How the units are linked:
from | b d l h
q358 | q622 q223 q207 q559
q686 | q629 q444 q934 q993
q380 | q177 q989 q86 q847
q918 | q245 q389 q81 q966
q228 | q777 q936 q389 q356
q223 | q999 q654 q558 q920
q999 | q899 q244 q106 q842
q562 | q605 q902 q803 q491
q895 | q63 q803 q274 q387
q559 | q558 q920 q358 q99
q605 | q444 q160 q993 q844
q160 | q546 q629 q702 q934
q63 | q934 q993 q902 q170
q654 | q244 q199 q842 q585
q899 | q491 q895 q373 q729
q622 | q199 q999 q585 q558
q966 | q217 q228 q918 q701
q51 | q356 q918 q546 q629
q348 | q989 q664 q847 q568
q116 | q918 q701 q629 q444
q702 | q701 q51 q444 q160
q244 | q895 q23 q729 q608
q199 | q23 q899 q608 q106
q558 | q106 q842 q622 q223
q803 | q993 q844 q170 q562
q847 | q269 q129 q380 q348
q274 | q902 q170 q491 q895
q993 | q116 q702 q686 q605
q81 | q936 q217 q356 q918
q585 | q608 q106 q654 q622
q608 | q387 q373 q244 q199
q629 | q81 q966 q51 q116
q389 | q568 q76 q217 q228
q86 | q71 q269 q664 q380
q217 | q348 q777 q245 q389
q170 | q686 q605 q63 q803
q356 | q76 q245 q228 q81
q444 | q966 q546 q116 q702
q21 | q920 q207 q99 q71
q902 | q160 q686 q844 q63
q664 | q21 q177 q129 q86
q934 | q51 q116 q160 q686
q177 | q207 q559 q71 q269
q729 | q274 q387 q899 q244
q568 | q129 q86 q348 q777
q701 | q389 q356 q966 q546
q76 | q86 q847 q777 q936
q71 | q881 q358 q21 q177
q491 | q844 q63 q562 q274
q269 | q358 q99 q177 q989
q99 | q223 q881 q559 q21
q844 | q702 q934 q605 q902
q23 | q803 q491 q387 q373
q989 | q559 q21 q269 q129
q881 | q654 q622 q920 q207
q373 | q562 q274 q23 q899
q842 | q729 q608 q999 q654
q106 | q373 q729 q199 q999
q777 | q664 q380 q568 q76
q920 | q842 q585 q223 q881
q936 | q380 q348 q76 q245
q387 | q170 q562 q895 q23
q129 | q99 q71 q989 q664
q245 | q847 q568 q936 q217
q546 | q228 q81 q701 q51
q207 | q585 q558 q881 q358

The rows follow the links: the fewer symbols apart two units are, the more alike their rows tend to be.

Each row is also shifted at random along 4 hidden directions that mean nothing.

Name the unit of each row.
[  33  -37   27   59  117   -7  102 -179   65   12  -51   36   13 -113   23  -50 -103 -113   53   43   14  -54  -23   -4] | q245
[ -21   48  -82  -67  -61  -64  -74   55   64  -16  129  -44  105   64  101 -229    4   63   47   42  -33   35   86   -8] | q274
[-148   58  -42    7  -23  -43  -53  -13   56   70   75 -129    5   61 -104 -135   -2   14   70  -25    4  132   58   80] | q585
[ 115  -46   26    1   46   28   57  -18   -7  -64  -38   91   22  -56  122  -56  -16  -45  -27   54   -7 -125  -47  -68] | q701
[ 112   17   24  -16  -47  -33  200 -164    9    6  -52  -23   19 -101   92 -329   41  -42  -31   64    9  -28   70  -44] | q934
[ -41  -76   23   32   78   60  -58   48  121   -8  -46  130  -41    3 -107  141  -23    9   45   39   66  -57 -112   16] | q269
[ -55  -51   43   27   72   46  -74  -26   64   60  -31   47  -65   35 -109  170  -40   15   13   57   10  -28  -86   77] | q177
[   8   23    7  -79 -122  -30  -32   33 -199   58    9  -34  -71   51  -12  -42   76  111  -86   11  -44   53   70   22] | q373
[  98  -19   21   17   43   43   14   -8  162  -62    7   45   81    5  138   37  -15  -22  -14   80  -21 -115  -59  -24] | q546
[  44  -56   55   62   78   32  112  -53 -100  -34 -125   79  -73 -125  -51   95  -25 -100   -7  -64   53  -49  -67  -53] | q777
[ 152  -14   27  -39 -106  -62  177 -134   32    3  -76  113   33 -140   70  102   24   51  -21   47   42    8   93  -61] | q844
[ 184  -27   94  -27  -81    4  201 -126 -156    6 -139   59  -77 -115   63   55   77   -1 -138   32    0  -64   17  -64] | q702
[  62  -22   22   22   93   18   11  -17 -152  -38  -13   -5  -14  -35   90   25  -54  -96  -38  -28  -59  -82  -37  -37] | q356
[ -45  -91  -15   -9   49  -19  -44   28  -42   16  -50  164  -60  -57 -120   17  -48   36   76   20   81   -1  -32   -8] | q559
[  55   41  -73  -51  -79  -39   -9  162  -60 -118   51   20   94   -2  116  -38   37   20   -2 -107    5   26   64 -109] | q63
[ 109   27   46   -8  -45   35   80   -8  -82  -39  -35  -43  -13   -1  112   -1   65  -27 -114  -16  -47  -58  -11  -37] | q444
[  -8  -30   34   89  105   36   73 -113  182    4  -52   20   21  -62  -33   48  -58 -104   56   23   42  -38  -68   18] | q568
[  57   71   -4    2  -62   -1   68  -15   61  -35   37 -109   76   20  121  -56   46  -23  -38  -23  -41    5   44  -17] | q686
[  39    1  -12  -64 -114  -41  -57    3  158   37   45   62   63   52   38  166   20  149    8  105   -7   27   63   33] | q387
[ 129  -36   30   -8   -1   26  108  -36   48  -63  -58   81   26  -62  117 -126   34  -30  -38   69   18 -112  -29  -71] | q629
[ 184  -32   25  -34 -110  -22  177  -22   18  -73 -111  175   22 -152   74  156   66   43  -37   -9   78  -29   46 -121] | q993

In each set, the symbols that take the first to the second take the third to the fourth, perhaps in another order. Give the fourth.
Answers are names.
[ 116  -23   41   17   28   52  -10   34   58  -57  -17   56   45   18  127  273  -20  -14  -63   27  -42 -109  -71  -28]
: [ -22  -64    0   83  112   67   34  -21  419  -55  -42  150   77  -48  -63   16  -41  -49  142   77  130  -77 -121   -9]
:: [ -34    2  -72  -68  -82  -22  -29  107  138  -42   42   82   55   30  -14 -299   71  101   72   53   79   15   30  -37]
: q993

[  38   36  -71  -50  -78  -47  -29   86  109  -68   84   33  133   17  115   25    4   69   43   -5    6   29   79  -51]
: [  48   63  -25    2  -65  -42   53 -109  312    7   82  -60  156   16  126   45  -14   27   52   78  -18   36   85   25]
:: [  28  -77   80   75   84   33  138 -206  171   50 -127  101  -43 -123  -95   74  -45  -60   40   96   81  -51  -69   28]
: q129

[ -78   -2  -56  -21  -57  -23  -20  108   70  -28   -2   71    9  -12 -119  -47   44   58   75  -52   99   84   31  -22]
: [   2   36  -31  -51  -93  -32 -103   10  203   51  100  -24   92  112   59  182    9  142    8  102  -44   45   69   68]
:: [  -7   29  -77  -75  -77  -47  -79  104   53  -31   99    6   83   57   79 -134   23   95   28   29  -18   20   69  -19]
: q686

[ -75  -85  -53  -15   87   14  -72  155 -121  -66  -31  153  -67  -38 -103 -244  -21  -17   74  -42   88  -41  -79  -63]
: [ -69  -20  -35  -28  -47  -45   13   60 -163    8  -51   65  -81  -74 -141 -113   27   26   36  -88   84   91   51  -40]
:: [  52  -64   45  -51 -134  -51  139 -141  126   89 -134  201  -64 -121 -127   74   62  149   21  137  126   40   62    6]
: q274

[  72    0    4   14   53   64  -43   74   74  -92   32   11   77   47  143  115  -15  -36  -31   10  -48 -109  -75  -35]
: [  52  -66    7   63   89   59   39   91   86 -130  -92  179   38 -105   -7  232  -35  -78   49  -87   92  -75 -103 -101]
:: [-107   -1  -25   -9    1  -47  -45   11  -94   52    4   -5  -51  -13 -131  -18  -22   16   52  -48   24   95   36   28]
: q244

[  70   -9   18   14   63   50  -44  102 -183  -83    0   -1   -9   18  116  109  -22  -68  -76  -70  -69  -96  -64  -58]
: [  33  -42  -10   57  113   31   22   45   51  -99  -31   91   49  -72   45   82  -70 -102   53  -59   44  -68  -74  -77]
:: [ 115   14   -2  -32  -99  -53   85  -64  111  -17  -12   64   81  -63   95  173    8   63    1   32   15   18   86  -39]
: q160

[ -16   -5   12   89  112   53    0    2  185  -46   -4   -2   52   -9   -8  169  -65  -97   50  -36   27  -38  -90    6]
: [ -62  -39   15   54   82   87  -72  124   25  -53  -33   47  -47   38  -91   61    6  -40   14  -46   47  -48 -131   -5]
:: [  67   25   -6   11   16   81  -72  196   -6 -139   52  -32   64   92  153   87   37  -37  -73  -74  -62 -100  -87  -64]
: q228

[-101  -39  -69  -13   27  -42  -48   52   36   -5   11  102    5  -47 -117 -136  -40   22  132  -19   90   54   20  -19]
: [ -77   47  -18  -38  -98  -17  -18   75 -108   30    5  -72  -61   50 -104 -110   94   60  -28  -62   18   93   46   20]
:: [ 134    2  -15  -32 -100  -18   96   59   75 -105  -38  120   79  -81   97  146   57   34  -13  -44   60  -12   43 -111]
: q629

[-133   62  -14    6  -26  -37  -73  -32  -34  106   57 -152  -39   73 -123   89   -8   31   19  -42  -37  143   61  106]
: [  53   24  -47  -61  -76  -80   46  -57   25   10   51    7   78  -38   99 -154   -5   52   37   50   -9   34  118  -27]
:: [-119   52  -28  -15  -56  -46    7  -63  -24   96   38 -135  -41   36 -114 -248   35   24   29    0   12  118   79   72]
: q902

[ -87  -41   27   12   73   20  -67   -9 -167   67  -21  -12 -125   22 -119  -59  -32  -16  -13    4  -17  -10  -57   52]
: [-165   49  -69   14   20  -18 -137   72   55   32  105  -93   29   85  -98   -8  -36   11   88  -64   -2  108   22   65]
:: [ -51    9  -14   -7  -94  -13  -21   20  265   35    9   57   45   30 -102  190   41  118   60   43   81   90   25   53]
: q23

[  91   11   41   18   13   47   14  -32   66  -24   13  -43   37   43  136   65    5  -25  -67   53  -70  -91  -39    0]
: [  80  -57    5   24  104    8   51  -48    1  -60  -33  104   33  -92   96  -66  -71  -83   33   33   11 -106  -40  -60]
:: [ -16  -71   29   64   95   49   72  -71  168  -10  -87  116  -30  -80  -98  -87  -20  -63   69   63  104  -63  -96   -2]
: q71

[ 113   -2   18  -21  -34   23  131   10 -126  -83  -53   21  -12  -60  105 -255   74  -49  -81  -23   -2  -82   -3 -100]
: [  38   25    3   11   74   36  -29   21 -164  -40   43 -118   -4   43  133 -145  -21  -99  -73  -27 -102  -82  -39  -18]
:: [  13    2   13   52  108   32  -16   49 -155  -63   -1  -45   -3  -20   55   86  -59 -121  -27 -112  -44  -43  -60  -45]
: q348

[  38  -41  -26  -90 -119  -41   39   35  -18    1  -46  149  -29  -46  -29 -175   76  127    2   69   81    6   47  -52]
: [  24   59  -72  -52  -69  -50  -24  100  -82  -66   80  -53   84   18  118 -107   23   16   -3  -71  -28   46   87  -62]
:: [-129    4  -16   19   49  -25 -121  -43   79   96   59  -49   -1   65 -102  138  -84   29   71   29  -19   76    7  109]
: q999

[ -13   52   30   85  122   31  -59 -138  123   57   84 -184   68   80   91  223 -118  -95   -5   31 -126  -14  -34  106]
: [-117   -5   14   41  107   61  -73   34  -89   21   11  -91  -80   69  -93 -178  -11  -81   -8  -20  -27  -19  -85   60]
:: [ -26   -1  -20  -44 -103  -22    3    2  179   30   15   53   22   26  -64  -58   66  116   38   85   70   55   44   27]
: q63

[  28   72   11  -66 -104  -65  -26  -36 -309   83   54 -171  -44   56   73   72   18   49 -129  -44 -141   83  123   37]
: [  80   51   55   21  -14   35   49  -97   17   24   17 -141   19   61  126   44   29  -35 -110   55 -105  -44   -3   43]
:: [ 103  -59   30   18   75   14   46  -61   16  -40  -46  109   25  -79   96   87  -61  -50    0   47   -6 -109  -44  -49]
: q86

